In the rows, 128 means zero.
Here are made-up elements, facts about them, and rows of numbers that follow some of those facts. Name the element behind each unnamed row.

Some rows with their names:
<946>: [150 141 137 151 156 124 176  95 101 121 134 120 143 166 150  93  91  91
 133 152 137 111 111 139 107 148 152 171 156  98 166 114 109]
<711>: [ 78 141 117 193 172 135  79 179 152 130 172 120 112 103 122 165 123 146
 113  88  78  92 145 170  97 156 122 145 135 137 123 130 200]
<152>: [166 130 150 138 159 114 153 119 109 131 159 121 142 167 121 100 104  89
 178 149 123 132 125 129  99 141 153 163 132 101 153 101 121]
<108>: [121 128  96 198 171 137 117 169 159 154 137 108 146  97 169 177 147 186
 119  98  87  90 140 169 113 150 127 145 135 143  89 117 193]
<115>: [ 82 182 133 101 158 131 187 183 133 162 109 149 128 183 111 123 110 147
 118 105 118 126 155  95 155 186  97 114  81 139  67 126 138]
<337>: [ 97 135 145 177 183 126  90 169 182 147 169 103 114 106 130 166 124 166
 136  82  73  74 133 165 127 117 132 145 133 133 109 133 192]
<171>: [153 125 164 130 144 101 172 118  72  93 161 131 143 163 132 120 100 101
 182 138 136 140 110 138  92 117 151 135 139 135 156  98 141]
<284>: [108 128 119 176 201 134  98 172 157 133 178  99 133 115 120 169 139 160
 128  85 101  70 129 166 114 131 116 121 138 134 107 142 210]
<1138>: [130 137 141 141 147 103 160 114 112 119 158 121 131 171 129  97  90  96
 190 138 135 113 124 131  78 155 146 168 143  96 145 110  99]
<123>: [135 152 141 149 153 127 149 102  93 107 130 124 125 155 120  99  85  73
 124 160 124 125 118 142  99 151 150 163 150  94 191 107 123]
<128>: [ 84 195 154  90 183 147 183 165 135 153 100 136 119 185  98 115  99 130
  75 113 118 107 139 102 193 158  97 107  96 130 104 143 153]
<262>: [172 131 145 142 158 116 147 120 105 133 164 129 145 167 126  96 110  85
 169 150 118 138 132 129 100 141 155 164 126 103 152  97 121]
<1227>: [171 130 142 128 177 112 153 116 105 112 155 106 145 163 103 116 113  95
 181 151 145 122 115 128  92 135 141 135 134  91 159 103 136]
<1043>: [162 143 145 133 181 126 165  93 101 106 139 105 143 165 119 104  98  86
 135 154 146 106 105 138 117 126 146 144 152  88 176 117 135]
<643>: [172 129 145 144 159 117 150 123 104 133 163 127 144 168 126  97 111  84
 168 150 118 138 133 130  99 142 152 164 127 105 152  99 123]
<466>: [ 87 195 142  84 201 149 186 160 130 138  94 120 125 183  82 127 106 136
  73 117 142  94 131 101 187 162  86  88 102 116 106 147 161]
<764>: [183 143 126 120 114 144 125 105 109 114 114 178 133 153 107 118 164  92
 214 104 137 133 158 127 107 131 183 121 180 106 184 178  85]
<831>: [ 84 188 169  85 168 128 170 182 151 162 103 136 109 173  85 130 102 148
 128 106 100 123 148  90 176 150 103 107  75 133  86 121 143]
<321>: [182 133 152 124 201  69 135 112  97 119 131 153 137 171  97  76  97 142
 171 114 100 145 103 151  86 171 140 153 173 105 164  83 112]

Facts:
δ: is of sort; Π: points at
{<1043>, <1064>, <106>, <1070>, <1073>, <1128>, <112>, <1138>, <1200>, <1208>, <1209>, <1227>, <1228>, <123>, <148>, <149>, <152>, <171>, <176>, <201>, <212>, <220>, <225>, <240>, <262>, <265>, <275>, <316>, <321>, <361>, <362>, <399>, <402>, <422>, <496>, <524>, <543>, <573>, <574>, <580>, <589>, <595>, <605>, <61>, <643>, <652>, <683>, <686>, <691>, <693>, <700>, <717>, <746>, <74>, <756>, <764>, <768>, <780>, <888>, <915>, <92>, <946>, <960>, <987>} δ nusa
{<1118>, <111>, <1142>, <115>, <1168>, <1187>, <1198>, <128>, <133>, <204>, <216>, <242>, <263>, <27>, <301>, <346>, <379>, <392>, <459>, <466>, <508>, <509>, <533>, <5>, <656>, <804>, <831>, <851>, <85>, <860>, <896>, <969>} δ buklok
<1043> Π: <686>, <284>, <1227>, <361>, <220>
<1073> Π: <1064>, <361>, <74>, <700>, <362>
<1128> Π: <589>, <321>, <212>
<112> Π: <148>, <686>, <422>, <746>
<1198> Π: <230>
<1200> Π: <216>, <212>
<1208> Π: <392>, <201>
<123> Π: <392>, <176>, <915>, <5>, <711>, <240>
<128> Π: <404>, <652>, <106>, <1228>, <700>, <1142>
<133> Π: <605>
<149> Π: <459>, <152>, <61>, <404>
<242> Π: <201>, <1118>, <700>
<263> Π: <831>, <61>, <337>, <1132>, <292>, <1187>, <700>
<265> Π: <543>, <764>
<27> Π: <402>, <508>, <5>
<466> Π: <361>, <896>
<496> Π: <204>, <860>, <524>, <240>, <1168>
<514> Π: <152>, <509>, <146>
<533> Π: <379>, <693>, <1138>, <683>, <580>, <240>
<574> Π: <148>, <804>, <225>, <1070>
<656> Π: <316>, <940>, <1118>, <746>, <1209>
<67> Π: <148>, <171>
<722> Π: <595>, <220>, <111>, <1228>, <1118>, <746>, <146>
<780> Π: <573>
<851> Π: <756>, <316>, <768>, <92>, <108>, <691>
<888> Π: <85>, <1132>, <399>
<894> Π: <262>, <316>, <152>, <509>, <643>, <717>, <1168>
<946> Π: <316>, <224>, <275>, <115>, <580>
<960> Π: <148>, <301>
<983> Π: <744>, <459>, <1138>, <969>

Rows to name:
No name comes twice in this set of rows, the named rows included.
[ 97 183 145  95 172 137 174 189 132 166 122 153 128 187  95 116 115 133
 110 108 106 132 159  96 170 171  99 111  75 142  80 123 152]  <509>
[163 126 151 129 159 110 161 118  90 106 159 121 144 166 120 112 105  97
 178 144 138 134 118 133  93 128 148 139 137 113 156  98 136]  <422>
[168 133 135 146 155 111 161 115 104 129 144 122 146 162 134 107 110 100
 173 152 126 135 125 129  94 148 153 159 130 102 147  94 119]  <316>
[178 152 129 125 122 161 138  86 101 108 100 176 132 153 124 112 150  84
 168 111 144 115 147 136 131 125 187 123 197 103 205 190  87]  <265>
[ 78 197 170  89 174 142 182 161 146 156  88 134 109 174 101 119  90 141
  80 111 106 109 139 100 199 145 104 113  96 129 107 135 145]  <263>
[156 144 198 130 139  98 148 108 139 133 126 110 112 135 120 119  86 116
 199 148  93 134 118 124 121  98 169 168 126  98 169  84 107]  <399>
[171 129 143 132 172 110 153 117 104 117 156 112 145 166 108 110 110  91
 178 151 137 128 118 128  97 134 147 143 132  96 156 104 132]  <220>
[ 75 193 143  98 161 137 161 190 125 150 109 150 110 173  78 127 106 129
 105 113 105 139 156  98 153 184  93 108  76 134  96 124 156]  <392>
[ 59 189 140  98 155 126 179 186 135 156 121 152 116 188 103 117 101 137
 122  98 116 115 156  96 148 191  93 120  88 137  72 132 132]  <379>
[ 94  77 134 157 146 202  82 163 147  69 160  83 136 118 160 128 147 171
 157  38  40 142  99 190 150 145  40 187 129  74  78 167 215]  <230>
[171 129 141 136 163 116 155 119 105 124 153 118 147 162 123 106 112  96
 174 151 130 136 125 131  96 140 151 154 131 101 152  97 126]  <1209>
[161 134 144 147 155 117 138 130  99 131 175 140 137 171 119  84 104  69
 164 147 109 143 137 131  95 147 155 173 126 111 159 101 121]  <524>
[145 139 140 147 150 113 142 121 101 121 160 130 131 165 117  97  98  82
 171 148 122 137 130 133  83 156 150 165 132 102 161 100 115]  <240>
[153 143 148 151 159 132 152 105  94 123 156 136 136 171 134  80  92  63
 121 153 117 125 125 139 114 142 153 175 144 103 180 113 121]  <496>

Now the same elements, written a new way:
Some elements and their rows:
<74>: [143 118 141  96 130 143 147 133 103 106 170 111 137 163 140 129 134 157
 145  69 151 107 140 114 147 132]
<171>: [131 102 122 117 134 156 142 145 113 111 154  99 172 142 158 126 126 135
 154 105 133  97  81 154 110 108]
<67>: [159  83  62 123  52 116 135 117 131 156  89 172  54 114 137 134 128 100
 150 206 152 111 106 176  77 108]
<643>: [118 130 179 132 140 150 150 155 124 139 158  94 154 147 153 127 123 138
 134 101 161 145 102 120  96 149]
<894>: [158 119 123 135  65 111 150 130 142 175  88 163  26 122 133 133 132 106
 115 221 189 179 130 142  56 144]
<316>: [100 144 149 139 149 147 137 135 119 123 153 107 152 144 158 110 101 141
 145  71 147 113 103 106  80 172]
<1132>: [149  67 122 158  33 102 132 128 129 174 128 197  51 107  88 118 119 108
 146 153 142  81 141 124 104 155]
<514>: [157  92 119 133  63 121 140 134 149 178  85 160  27 124 140 131 138 108
 126 209 172 159 135 134  78 155]
<146>: [141  69 105 150  57 137 131 112 158 192  89 170  54 109 149 132 129 108
 165 166 147 131 150 125  89 186]
<744>: [136  90  84 145  32 143 151 121 136 176  82 198  59  98 114 136 143 113
 108 152 128 117 108 121 104 172]
<1161>: [152 107  99 126  42 124 126 113 135 171 100 200  55 109 127 133 131 108
 137 175 147 110 133 143  95 145]
<404>: [141  59 112 150  40 131 131 129 148 183  90 178  49 105 120 124 135 110
 139 158 129 110 138 108 112 183]
<128>: [126 131 104 148 165  74  98 116 159 114  79 104  85 122  84 121 133 111
  92 210 101 176 184 106 188  93]
<533>: [110 187  81 150 158  90 131  92 132 116  74 142 112  92  79 151 144 114
  52 181  94 200 138 132 164  91]
<242>: [126 142 103 144 173  65  94 102 144 116  87 116  93 108  94 121 124 113
 113 187  96 169 193 115 174  98]
<392>: [105 144 122 162 165  82  88  84 133 154  99 163 149  63  92 146 124 104
 130 143  63 155 185 133 168 116]
<1208>: [166 139 170  82 161 133 127 154  76 100 132 105 122 131 154 128 149 153
 120 115 121 117 123 129 108 113]
<589>: [133 156 165  92 120 185 106 162 143 118 149 129 173 160 159 112 145 142
 126 114 129  86 106 131 141 143]
<111>: [ 95 119  90 167 166  97  92  88 175 143  89 116 131 107 113 127 116 103
 143 164  89 168 187 116 176 127]

Name these rows:
No name comes twice in this set of rows, the named rows included.
[152  86  67 123  41 128 142  90 139 171 108 190  55 126 143 145 132 116
 171 147 158 120 163 141 113 156]  <284>
[137 111 125  98 126 151 153 118 115 110 175 113 146 163 152 140 131 154
 161  56 154 107 147 121 151 140]  <361>
[164 129 117  70 145 145 158 136 108  81 146  83 110 178 166 131 145 156
 132 121 170 138 127 135 133  98]  <1043>
[142  88 160 117 133 139 135 146 108 114 164 100 136 146 132 117 126 151
 150  64 119  85 139  94 142 153]  <700>
[106 151 126 159 160  79  91  85 135 158 103 175 158  60  92 154 124 103
 128 141  66 155 180 142 162 107]  <5>
[ 79 125 100 193 138 104 118 104 176 151  99 132 142  97  68 134 126 107
  93 147  81 167 151 104 191 126]  <459>
[170 135 141  74 132 130 155 147  92  79 159  89 102 177 139 125 145 162
 116 112 167 128 141 120 143 102]  <1073>
[112 151 131 120 140 160 153 137  99 112 137 123 152 127 147 127 131 149
 108  61 126 118  81 107 102 160]  <580>
[134 100 142 106 153 161 130 145 118 112 134  79 140 151 177 118 134 148
 158  97 130 115 124 111 120 153]  <595>
[153 117 117  91 142 145 142 160 107  86 140  80 144 153 158 124 139 135
 132 144 144 113  70 169 104  73]  <574>

Now the same elements, written a new way:
Some rows with their names:
<346>: [132 180 127  57 159 186 184 189 133 111 142  96 148 160 149 116 139 159
 112  94 153 109 177 112  88 108 150 125 108]
<1070>: [128  70 124  98 135  98 101 129 108 157 117 124 112 128 130 117 111 114
  77 167 142  94 118 151 121 115 126 144 140]
<768>: [114  95 109 100 146  93 107 129 137 165 136 129 114 137 128 133  92  95
 124 134 111 100  95 149 103  62 100 136 163]
<220>: [130  96 117 102 134  90  88  99 157 146 134  88 116 140 141 103  94  89
  91 152 138 132 103 136  91 109 120 157 134]
<316>: [120 100  94 111 131  99 101 128 141 141 139 115 112 136 143 132 103  71
 110 134 114 103  97 154  97  86  90 159 172]
<106>: [141 100 135  95 150  87 102 100 122 128 160 115 106 152 111 120  89  88
 101 144 143 143  94 149 107 110 124 149 136]
<888>: [121  94 139  83 155  82 133 111  96 149 152 112 112  92 111 119  89  88
 111 151 155 118  97 155 136  62 158 109 157]
<85>: [150 192 113  48 157 170 185 177 118 108 174  94 139 152 159 130 147 149
 109  89 166  79 163 104 107 100 169 128 112]
<399>: [130 100 112  96 144  78 124 111 100 146 169 113 100 119 118 117 102  98
 104 142 151  92  89 146 122  81 143 138 160]
<831>: [153 199 115  41 164 167 183 165 122  95 185  90 140 154 154 127 142 136
 110  92 170  92 159 105 108 105 170 129 110]
<1209>: [132  92 117 102 133  93  99 124 146 145 141 114 114 126 144 119  95  84
 103 143 131 129 106 156 102  93 102 143 157]
<292>: [181 168  97 120 109 157 139  50 107 131 139 118 146 131 177 173 148 142
 168  92 129  99 109 165 142 138 201  87 111]
<983>: [163 154 140 109 126 194 158  62  93 143  92 129 184 138 148 177 145 133
 176 120  99 167 138 184 122 144 190  75 126]
<969>: [146 186 127  45 164 199 190 172 101 109 151 102 156 182 136 138 154 133
 105 104 140 128 177 105  80 137 146 152 125]
<27>: [107 186 152  62 192 190 194 175 129 110 143 116 129 130 151 104 134 178
 113  88 152 135 187 124  80  96 152  98 110]
<1208>: [112  99 149 107 168  95 117 106 128 145 149 122  99  93 128  99  86 111
 108 147 138 157 107 161  96  86 133 108 155]
<212>: [139  87 112 119  88  74 126 147 111 150 143 105 108 127 109 112 113 133
 116 137 151 124  90 167  76  88 131 161 146]
<1200>: [130  77 139 107 107  85 137 151 106 151 126 104 120 108  95 111 100 122
 122 148 152 151 100 174  92  68 138 127 145]
<123>: [ 84  95 159 119 184 103 134 108 111 149 137 129  93  80 117  92  99 117
 106 149 135 167 116 168  95  83 135 108 164]

Name these rows:
No name comes twice in this set of rows, the named rows included.
[119 155 119 133 124 194 157  79 129 107  69 107 181 111 172 163 148 110
 180  97 117 145 127 214 154 108 180  57 118]  <894>
[115  88 131  98 142  93 120 118 111 152 138 121 114 130 110 114 100 105
 106 150 137 120 101 153 102  90 130 133 149]  <987>
[180 164 100 123 106 173 126  47 117 107 121 125 158 169 169 175 146 144
 169  95 118 132 108 175 127 163 178 104 102]  <404>
[173 160 107 122 109 191 144  54  96 137 111 125 166 155 159 180 162 143
 167 110  97 135 121 168 116 169 177 109 126]  <744>
[155 195 127  41 161 177 163 161 138  85 168  98 145 183 149 125 129 145
 107  91 161 128 162 104  86 129 149 135  92]  <1142>
[142  95 129 104 140  89  85  99 136 124 156 113 109 152 135 117  90  84
  96 146 143 142  96 147 105 112 114 152 135]  <1228>
[118  94 118 101 133  80 104 102 143 158 126  82 124 130 131  96  94  95
  92 158 137 120 102 125  96 100 136 152 134]  <1227>
[116 184 137  37 179 198 193 205 158 123 117 110 160 139 149 134 117 132
 139  87 129 118 182 131  97  54 132  86 116]  <851>
[112  85 144  88 154 115 133 133 127 166 122 114 131  95 119 126  91  67
 121 160 111 150 116 170 103  57 119 116 184]  <946>
[151 166  87 132 106 179 135  81 146 153  93 133 164 151 187 187 140 151
 185  93  90  95 117 172 116 113 148  86 116]  <108>
[164 160  96 133  95 163 122  47 153 155  92  88 173 143 186 150 145 158
 157 108 112 113 119 151 112 148 192  96  90]  <284>

